Below are the code and all the weights of a small trained network. Each question names an input and a target symbol and asks about switching units off, where a switched-off unit gives its printed mean instead of its output.

import numpy as np


def w(rows, s, z=0):
    codes = np.array(rows[::2]) - 128.0
    scale = np.full(codes.shape[1], s)
    scale[-1] = z or s
    return codes * scale


def f(y):
    return y / 2 * (1 + np.tanh(0.7978845608 * (y + 0.044715 * y**3)))


def softmax(a):
    e = np.exp(a - a.max(-1, keepdims=True))
    return e / e.sum(-1, keepdims=True)


def log_softmax(a):
    a = a - a.max(-1, keepdims=True)
    return a - np.log(np.exp(a).sum(-1, keepdims=True))


def net(x, mask):
    ids = ['γζθλπτ'.index(c) for c in x.split()]
    T = len(ids)
    res = E[ids] + P[:T]
    u = 0
    for l in range(3):
        q, k, v = (res @ M[l].T for M in (Q, K, V))
        z = softmax(np.where(np.tri(T) > 0, q @ k.T / 4**0.5, -1e9)) @ v
        res = res + np.where(mask[u], z, O[l][:, -1]) @ O[l][:, :-1]
        u += 1
        y = f(res @ A[l][:, :-1].T + A[l][:, -1])
        res = res + np.where(mask[u : u + 8], y, B[l][:, -1]) @ B[l][:, :-1]
        u += 8
    return log_softmax(res[-1] @ U[:, :-1].T + U[:, -1])


Q, K, V, O, A, B = {}, {}, {}, {}, {}, {}
E = w([
[69,70,155,155,80,82,126,103,137],'γ',
[39,111,189,96,155,50,116,90,127],'ζ',
[130,129,138,16,107,100,227,172,181],'θ',
[63,209,174,70,155,115,165,240,127],'λ',
[192,106,211,8,164,67,151,104,94],'π',
[168,99,175,154,169,164,84,62,157],'τ',
],0.015)
P = w([
[133,220,138,198,127,148,204,60,109],'0',
[123,151,159,125,168,47,131,115,106],'1',
[178,178,121,132,117,109,168,174,149],'2',
[183,179,106,142,79,134,141,175,164],'3',
[174,80,150,152,97,189,219,164,95],'4',
[141,109,119,85,168,87,95,138,116],'5',
[149,116,126,91,145,130,114,132,144],'6',
[134,130,115,126,109,152,79,174,202],'7',
[134,22,157,88,135,202,158,196,90],'8',
[109,121,135,113,137,198,106,149,131],'9',
[138,123,117,9,177,138,77,179,129],'10',
[138,98,124,62,164,150,54,192,213],'11',
],0.013)
Q[0] = w([
[142,75,182,211,171,187,138,221,208],'0.h0',
[166,233,54,191,117,66,181,96,71],'0.h0',
[38,89,133,61,189,222,143,87,2],'0.h0',
[125,16,88,111,137,190,180,156,49],'0.h0',
],0.0075)
K[0] = w([
[99,34,138,81,145,141,131,76,123],'0.h0',
[118,254,126,168,152,126,149,91,99],'0.h0',
[148,94,56,90,152,61,53,124,208],'0.h0',
[107,128,104,101,180,69,63,148,129],'0.h0',
],0.0099)
V[0] = w([
[237,142,182,55,162,144,141,147,114],'0.h0',
[163,60,231,61,253,102,83,149,143],'0.h0',
[143,67,116,113,63,155,130,145,147],'0.h0',
[151,150,103,211,132,53,114,101,87],'0.h0',
],0.0066)
O[0] = w([
[147,140,88,117,134,140,187,149,104,254],'0.h0',
[134,149,101,108,130,134,114,142,132,226],'0.h0',
[151,155,172,146,130,142,93,124,130,131],'0.h0',
[132,100,106,109,248,80,112,138,143,46],'0.h0',
],0.017,0.0074)
A[0] = w([
[183,146,158,129,155,96,129,209,135,112],'0.n0',
[188,140,68,59,166,135,68,125,94,169],'0.n1',
[129,114,166,68,145,133,99,136,255,123],'0.n2',
[189,130,122,147,120,84,135,139,101,110],'0.n3',
[103,182,213,94,59,161,123,97,90,156],'0.n4',
[115,166,174,171,108,105,219,92,202,185],'0.n5',
[201,94,67,169,146,184,84,39,153,254],'0.n6',
[145,128,93,127,162,87,136,42,141,107],'0.n7',
],0.0071,0.0046)
B[0] = w([
[189,107,140,121,174,84,101,44,123,178],'0.n0',
[128,105,123,115,44,175,82,127,94,191],'0.n1',
[150,31,96,122,136,179,234,152,116,158],'0.n2',
[211,154,16,94,147,106,182,38,134,139],'0.n3',
[172,52,149,90,121,114,116,141,146,254],'0.n4',
[138,90,93,141,160,33,105,211,114,220],'0.n5',
[190,100,100,123,254,35,126,235,108,129],'0.n6',
[133,175,124,222,95,54,97,85,101,128],'0.n7',
],0.0071,0.0075)
Q[1] = w([
[100,41,117,20,54,129,142,254,192],'1.h0',
[135,122,101,170,127,206,99,96,195],'1.h0',
[145,171,108,150,169,179,90,117,207],'1.h0',
[136,173,98,52,99,51,96,156,101],'1.h0',
],0.008)
K[1] = w([
[143,146,154,97,108,255,41,129,163],'1.h0',
[73,135,40,85,91,83,133,116,191],'1.h0',
[138,103,146,159,35,52,183,129,115],'1.h0',
[144,92,111,149,97,180,84,130,116],'1.h0',
],0.008)
V[1] = w([
[87,192,82,76,81,142,163,96,121],'1.h0',
[56,100,54,203,93,2,195,139,83],'1.h0',
[138,140,119,114,74,137,166,52,100],'1.h0',
[57,70,121,45,94,113,178,68,151],'1.h0',
],0.0066)
O[1] = w([
[96,175,176,104,108,185,154,78,136,223],'1.h0',
[107,151,136,105,76,132,78,129,166,76],'1.h0',
[92,112,60,83,97,5,118,107,88,215],'1.h0',
[46,95,164,142,54,139,108,143,123,253],'1.h0',
],0.012,0.0049)
A[1] = w([
[144,181,181,76,140,56,149,190,108,225],'1.n0',
[168,160,150,145,67,27,137,186,135,172],'1.n1',
[137,62,183,100,121,101,86,155,133,247],'1.n2',
[91,157,153,137,112,83,204,118,97,157],'1.n3',
[68,116,172,255,183,173,45,144,134,226],'1.n4',
[120,75,147,98,126,138,179,192,148,197],'1.n5',
[134,83,129,109,220,117,153,95,107,179],'1.n6',
[141,140,95,152,161,82,148,93,88,76],'1.n7',
],0.0084,0.0013)
B[1] = w([
[133,143,162,154,152,143,92,104,116,233],'1.n0',
[171,114,141,189,105,172,109,132,141,215],'1.n1',
[199,122,193,121,104,136,130,153,142,178],'1.n2',
[197,115,113,148,84,137,1,176,135,202],'1.n3',
[170,153,95,97,180,106,177,55,161,137],'1.n4',
[105,168,177,153,109,136,68,161,113,251],'1.n5',
[111,163,153,107,115,153,146,178,124,144],'1.n6',
[204,138,186,37,171,136,55,130,167,135],'1.n7',
],0.0096,0.015)
Q[2] = w([
[107,115,67,42,149,57,233,118,113],'2.h0',
[105,177,255,70,82,230,105,78,134],'2.h0',
[78,122,163,52,114,136,55,117,87],'2.h0',
[115,107,159,66,104,153,91,73,148],'2.h0',
],0.0066)
K[2] = w([
[136,87,87,130,117,55,149,177,217],'2.h0',
[92,133,177,132,79,99,254,107,142],'2.h0',
[216,138,141,91,137,211,112,81,39],'2.h0',
[40,147,132,162,151,168,132,138,254],'2.h0',
],0.0062)
V[2] = w([
[92,55,106,98,44,122,170,158,92],'2.h0',
[42,169,104,69,122,10,174,255,216],'2.h0',
[61,41,112,106,105,65,139,106,221],'2.h0',
[100,177,51,235,198,153,133,191,144],'2.h0',
],0.005)
O[2] = w([
[135,87,106,125,88,153,140,210,123,150],'2.h0',
[105,96,97,154,106,39,92,118,245,72],'2.h0',
[151,121,2,122,108,67,35,102,125,37],'2.h0',
[95,90,172,136,106,150,106,91,162,5],'2.h0',
],0.0095,0.014)
A[2] = w([
[148,194,102,141,127,88,105,127,193,108],'2.n0',
[161,159,192,22,157,172,116,131,202,98],'2.n1',
[201,160,139,112,102,139,178,116,170,65],'2.n2',
[82,99,108,102,42,128,71,184,183,76],'2.n3',
[101,124,119,168,254,214,68,165,128,105],'2.n4',
[144,105,170,152,172,136,169,185,104,252],'2.n5',
[71,249,122,35,115,178,131,183,111,245],'2.n6',
[147,188,174,113,55,179,114,105,211,173],'2.n7',
],0.0074,0.0019)
B[2] = w([
[57,99,137,1,141,96,128,118,19,137],'2.n0',
[71,90,112,160,91,164,153,108,240,198],'2.n1',
[87,124,156,153,146,118,78,172,16,176],'2.n2',
[155,109,111,165,157,135,77,190,63,177],'2.n3',
[115,118,113,51,86,73,75,95,49,143],'2.n4',
[180,130,219,63,109,36,94,130,211,217],'2.n5',
[129,135,68,153,158,94,130,114,80,252],'2.n6',
[52,106,65,205,179,195,151,107,125,200],'2.n7',
],0.0067,0.026)
U = w([
[102,122,77,122,91,197,95,171,99,7],'γ',
[81,168,111,123,152,210,177,146,114,56],'ζ',
[185,253,119,152,14,173,115,125,91,150],'θ',
[183,146,79,126,200,135,163,191,151,234],'λ',
[142,170,37,145,176,178,172,132,44,225],'π',
[82,153,43,54,77,104,108,194,139,167],'τ',
],0.0058,0.002)

Each question gives the input, a string of symbols that net reads in full, and the target symbol t.
The units are the heads (4 rows each of Q, K, V and O) and the neurons (one row each of A and B). Each row of codes is followed by its name. A weight is (code - 128) times the scale printed after its matrix; where a second scale follows, it is the last column's (O, A, B and U).
mask holds one flag per unit, layer by layer, with each layer's heads first. A switched-off unit (its flag False) gives its mean, the last column of its rows in O or B, instead of its output. The means were averaged over made-up inputs and are rounded, as every weight is.
A unit's drop is (log p(t) with every unit on - log p(t) with that unit switched off) / (log p(t) with every unit on - log p(t) with every unit switched off).
The circuit of an input: a set's keep is (log p(t) with only the set's units on - log p(t) with every unit switched off) / (log p(t) with every unit on - log p(t) with every unit switched off). Starting from the 12 units with the biggest drops (on a tie, the unit counted first), units are removed one at a time, each time the one whose removal leaves the highest keep (on an exact tie, the one counted first), for as long as the keep stays at least 0.8.
units of the circuit, in order: the units of the circuit, biggest drop first
k most important neurons: the k neurons with the biggest drops, biggest first
k most important neurons of layer l: the k neurons of layer l with the biggest drops, biggest first
input θ θ θ π γ τ, target λ: 3 most important neurons : [0.n6 1.n5 1.n3]
input γ γ γ, target λ: most important neuron : [1.n2]
input θ γ θ θ θ π τ λ θ γ, target ζ: units of the circuit, in order : [0.n6 1.h0 1.n3 2.h0]
input γ ζ ζ, target τ: units of the circuit, in order : [2.h0 0.h0 1.n0]
input π ζ γ θ γ θ π θ θ θ λ, target ζ: 2 most important neurons : [2.n1 1.n3]
input ζ λ λ ζ θ π θ θ λ γ, target ζ: units of the circuit, in order : [1.h0 2.h0 0.n5 2.n7]
input π π ζ θ ζ, target π: units of the circuit, in order : [0.h0 2.n1]
input ζ γ τ ζ, target τ: units of the circuit, in order : [0.h0 2.h0 1.n0]
input θ π θ π π θ θ π ζ, target θ: 2 most important neurons : [2.n7 1.n3]
input γ π θ λ γ, target π: 3 most important neurons of layer 1 : [1.n2 1.n1 1.n0]
input θ π ζ ζ γ γ, target τ: units of the circuit, in order : [1.h0 2.h0]
input ζ θ π, target τ: 2 most important neurons : [1.n5 0.n3]
input θ θ π γ ζ π π γ θ, target π: units of the circuit, in order : [0.h0 2.n6 0.n4]
input τ θ ζ π, target ζ: most important neuron : [0.n4]
input π θ π, target π: units of the circuit, in order : [0.h0 0.n3 1.n2]
input ζ θ θ, target γ: 2 most important neurons : [2.n5 2.n3]
input θ γ ζ θ θ π ζ π λ, target π: 3 most important neurons : [2.n6 1.n2 1.n1]
input θ θ θ ζ γ θ γ λ, target λ: units of the circuit, in order : [0.h0 1.h0]
input γ γ θ θ θ θ π λ λ θ, target ζ: units of the circuit, in order : [1.h0 2.h0 1.n3]
input γ θ θ π γ π τ ζ, target λ: units of the circuit, in order : [1.h0 0.h0]
input π π θ, target π: most important neuron : [2.n5]
input τ ζ θ θ ζ γ γ λ π π, target λ: 2 most important neurons : [1.n1 2.n5]
input ζ τ π θ ζ λ θ θ θ π γ θ, target θ: 2 most important neurons : [0.n5 1.n5]
input π π λ θ π ζ θ ζ, target π: 2 most important neurons : [2.n5 2.n6]
input θ π ζ λ τ, target π: 2 most important neurons of layer 0 : [0.n4 0.n3]
input θ γ θ π π θ λ π θ τ λ, target λ: 2 most important neurons : [2.n5 0.n6]
input π ζ θ λ ζ, target ζ: 2 most important neurons of layer 1 : [1.n0 1.n3]
input ζ π γ ζ π τ θ γ, target π: most important neuron : [2.n5]
input τ π τ θ θ τ θ, target λ: 2 most important neurons of layer 0 : [0.n6 0.n5]
